Below are the code and all the weights of a small trained network. Each question names an input and a target symbol and asks about switching units off, where a switched-off unit gives its printed mean instead of its output.

import numpy as np


def w(rows, s, z=0):
    codes = np.array(rows[::2]) - 128.0
    scale = np.full(codes.shape[1], s)
    scale[-1] = z or s
    return codes * scale


def f(y):
    return y / 2 * (1 + np.tanh(0.7978845608 * (y + 0.044715 * y**3)))


def softmax(a):
    e = np.exp(a - a.max(-1, keepdims=True))
    return e / e.sum(-1, keepdims=True)


def log_softmax(a):
    a = a - a.max(-1, keepdims=True)
    return a - np.log(np.exp(a).sum(-1, keepdims=True))


def net(x, mask):
    ids = ['βδεζηθλμπστφ'.index(c) for c in x.split()]
    T = len(ids)
    res = E[ids] + P[:T]
    u = 0
    for l in range(3):
        q, k, v = (res @ M[l].T for M in (Q, K, V))
        z = softmax(np.where(np.tri(T) > 0, q @ k.T / 4**0.5, -1e9)) @ v
        res = res + np.where(mask[u], z, O[l][:, -1]) @ O[l][:, :-1]
        u += 1
        y = f(res @ A[l][:, :-1].T + A[l][:, -1])
        res = res + np.where(mask[u : u + 8], y, B[l][:, -1]) @ B[l][:, :-1]
        u += 8
    return log_softmax(res[-1] @ U[:, :-1].T + U[:, -1])


Q, K, V, O, A, B = {}, {}, {}, {}, {}, {}
E = w([
[158,119,113],'β',
[63,107,151],'δ',
[94,111,140],'ε',
[13,91,149],'ζ',
[88,108,124],'η',
[125,142,128],'θ',
[222,67,100],'λ',
[97,100,148],'μ',
[74,68,127],'π',
[117,133,203],'σ',
[180,119,180],'τ',
[2,115,9],'φ',
],0.015)
P = w([
[118,249,178],'0',
[2,62,134],'1',
[42,78,155],'2',
[64,89,173],'3',
[79,97,171],'4',
[82,88,165],'5',
[94,99,172],'6',
[104,95,171],'7',
[112,96,168],'8',
[116,102,161],'9',
[122,114,156],'10',
[127,105,165],'11',
[131,112,164],'12',
],0.0082)
Q[0] = w([
[96,132,147],'L0H1',
[191,155,82],'L0H1',
[14,23,254],'L0H1',
[40,135,161],'L0H1',
],0.0091)
K[0] = w([
[120,147,103],'L0H1',
[118,58,128],'L0H1',
[119,247,148],'L0H1',
[81,180,118],'L0H1',
],0.015)
V[0] = w([
[124,124,112],'L0H1',
[190,180,134],'L0H1',
[81,86,246],'L0H1',
[111,166,125],'L0H1',
],0.012)
O[0] = w([
[157,147,104,116],'L0H1',
[240,180,112,107],'L0H1',
[6,99,70,254],'L0H1',
[87,253,106,101],'L0H1',
],0.0048,0.0044)
A[0] = w([
[79,120,27,138],'L0N1',
[115,120,53,26],'L0N2',
[30,93,109,252],'L0N3',
[86,123,118,57],'L0N4',
[178,141,84,218],'L0N5',
[97,8,111,153],'L0N6',
[126,201,89,182],'L0N7',
[162,194,89,50],'L0N8',
],0.012,0.0037)
B[0] = w([
[255,184,200,152],'L0N1',
[211,171,114,123],'L0N2',
[253,164,130,237],'L0N3',
[150,4,65,138],'L0N4',
[86,13,235,146],'L0N5',
[64,200,89,248],'L0N6',
[66,84,229,122],'L0N7',
[96,24,98,120],'L0N8',
],0.0068,0.011)
Q[1] = w([
[241,106,1],'L1H1',
[132,158,104],'L1H1',
[219,202,74],'L1H1',
[97,108,138],'L1H1',
],0.0092)
K[1] = w([
[117,153,184],'L1H1',
[141,99,168],'L1H1',
[176,164,248],'L1H1',
[164,175,54],'L1H1',
],0.013)
V[1] = w([
[115,90,153],'L1H1',
[176,135,171],'L1H1',
[153,164,103],'L1H1',
[251,98,39],'L1H1',
],0.011)
O[1] = w([
[118,89,161,142],'L1H1',
[137,197,251,252],'L1H1',
[177,178,100,131],'L1H1',
[214,89,107,188],'L1H1',
],0.013,0.003)
A[1] = w([
[161,60,156,61],'L1N1',
[112,99,70,7],'L1N2',
[118,6,76,126],'L1N3',
[120,89,84,247],'L1N4',
[190,43,134,143],'L1N5',
[106,102,39,3],'L1N6',
[175,116,134,103],'L1N7',
[227,123,108,129],'L1N8',
],0.011,0.0068)
B[1] = w([
[133,97,98,157],'L1N1',
[111,37,61,110],'L1N2',
[239,10,127,192],'L1N3',
[166,254,194,201],'L1N4',
[163,212,128,239],'L1N5',
[96,78,104,112],'L1N6',
[3,126,158,169],'L1N7',
[111,182,98,255],'L1N8',
],0.0065,0.0053)
Q[2] = w([
[45,113,57],'L2H1',
[183,249,148],'L2H1',
[166,196,89],'L2H1',
[80,86,1],'L2H1',
],0.0091)
K[2] = w([
[162,80,19],'L2H1',
[127,151,253],'L2H1',
[101,124,166],'L2H1',
[190,17,18],'L2H1',
],0.0065)
V[2] = w([
[254,94,181],'L2H1',
[132,73,17],'L2H1',
[132,231,130],'L2H1',
[68,235,118],'L2H1',
],0.0075)
O[2] = w([
[199,254,202,156],'L2H1',
[208,80,136,5],'L2H1',
[78,169,12,189],'L2H1',
[188,148,36,179],'L2H1',
],0.0068,0.019)
A[2] = w([
[95,100,54,2],'L2N1',
[116,182,74,114],'L2N2',
[194,146,84,208],'L2N3',
[136,124,123,51],'L2N4',
[169,110,129,120],'L2N5',
[57,101,158,28],'L2N6',
[107,157,102,82],'L2N7',
[125,148,254,37],'L2N8',
],0.0092,0.0081)
B[2] = w([
[202,129,146,170],'L2N1',
[185,89,114,253],'L2N2',
[146,100,208,229],'L2N3',
[202,114,93,114],'L2N4',
[132,143,168,121],'L2N5',
[195,115,11,127],'L2N6',
[168,157,111,171],'L2N7',
[146,148,56,202],'L2N8',
],0.011,0.012)
U = w([
[29,58,157,150],'β',
[161,113,128,206],'δ',
[138,103,113,86],'ε',
[219,145,106,7],'ζ',
[111,112,110,176],'η',
[79,25,80,134],'θ',
[103,173,254,115],'λ',
[155,83,139,154],'μ',
[214,36,203,147],'π',
[179,113,13,2],'σ',
[109,129,87,190],'τ',
[133,188,53,128],'φ',
],0.0077,0.015)

Each question gives the input, a string of symbols that net reads in full, and the target symbol t.
The units are the heads (4 rows each of Q, K, V and O) and the neurons (one row each of A and B). Each row of codes is followed by its name. A weight is (code - 128) times the scale printed after its matrix; where a second scale follows, it is the last column's (O, A, B and U).
mask holds one flag per unit, layer by layer, with each layer's heads first. A switched-off unit (its flag False) gives its mean, the last column of its rows in O or B, instead of its output. The means were averaged over made-up inputs and are rounded, as every weight is.
A unit's drop is (log p(t) with every unit on - log p(t) with that unit switched off) / (log p(t) with every unit on - log p(t) with every unit switched off).
The circuit of an input: a set's keep is (log p(t) with only the set's units on - log p(t) with every unit switched off) / (log p(t) with every unit on - log p(t) with every unit switched off). Starting from the 12 units with the biggest drops (on a tie, the unit counted first), units are removed one at a time, each time the one whose removal leaves the highest keep (on an exact tie, the one counted first), for as long as the keep stays at least 0.8.
units of the circuit, in order: the units of the circuit, biggest drop first
top k neurons: the k neurons with the biggest drops, biggest first
top k neurons in layer l: the k neurons of layer l with the biggest drops, biggest first
input σ β λ λ θ λ λ θ λ λ δ σ δ, target σ: units of the circuit, in order -> [L1H1; L2H1]
input λ τ η, target λ: top neuron -> [L2N2]
input σ σ β λ λ λ σ ζ λ τ θ η θ, target σ: units of the circuit, in order -> [L1H1; L2H1; L2N2]
input φ λ π λ φ π δ λ β τ, target φ: units of the circuit, in order -> [L0N1; L1H1; L2H1; L0N7]
input λ λ λ τ σ θ λ λ λ δ, target λ: top 4 neurons in layer 0 -> [L0N3; L0N8; L0N1; L0N5]
input σ θ δ θ σ θ λ σ η, target σ: top 2 neurons in layer 2 -> [L2N2; L2N1]
input σ θ π β θ ζ λ λ θ τ φ, target σ: units of the circuit, in order -> [L2H1; L1H1; L2N2; L0N1]
input λ β φ λ π, target λ: top 3 neurons -> [L0N4; L0N5; L0N3]
input σ θ θ σ ζ θ λ, target σ: top 2 neurons in layer 0 -> [L0N3; L0N7]
input ζ λ δ λ θ λ λ φ, target ζ: top 2 neurons -> [L0N3; L0N1]
input λ σ λ λ λ τ λ λ σ θ σ δ θ, target λ: top 2 neurons in layer 2 -> [L2N2; L2N6]
input λ σ λ λ λ δ, target λ: top 2 neurons in layer 1 -> [L1N1; L1N4]
input λ φ τ, target λ: top 4 neurons -> [L0N4; L0N5; L2N3; L0N3]
input λ σ λ σ ζ λ λ λ β, target λ: top neuron -> [L0N5]
input λ δ σ λ θ λ σ θ ζ, target λ: top 2 neurons -> [L0N3; L0N5]
input θ λ θ λ λ λ λ λ θ δ σ, target θ: top 2 neurons in layer 0 -> [L0N3; L0N7]
input λ λ λ π σ τ σ θ ζ, target λ: top 4 neurons in layer 0 -> [L0N3; L0N8; L0N5; L0N1]
input μ λ λ π λ λ, target π: top 2 neurons in layer 0 -> [L0N3; L0N5]
input σ π σ λ λ λ λ σ φ σ π, target σ: top 3 neurons in layer 2 -> [L2N2; L2N1; L2N7]
input λ σ σ θ ε, target λ: top neuron -> [L0N3]
input λ π ζ λ σ β θ λ φ π φ τ, target λ: top 4 neurons -> [L0N4; L0N5; L2N3; L2N8]
input λ σ δ λ λ σ η λ φ β, target λ: top 2 neurons in layer 0 -> [L0N4; L0N5]
input λ λ λ σ λ λ τ λ δ λ, target π: top 4 neurons in layer 0 -> [L0N3; L0N1; L0N8; L0N2]
input λ θ σ θ λ μ σ μ η, target λ: top 4 neurons in layer 0 -> [L0N3; L0N5; L0N8; L0N1]
input σ σ σ λ λ β λ λ λ φ, target σ: top 2 neurons -> [L2N2; L0N1]
input λ η β ε λ σ λ λ, target λ: top 3 neurons -> [L0N5; L2N2; L1N4]
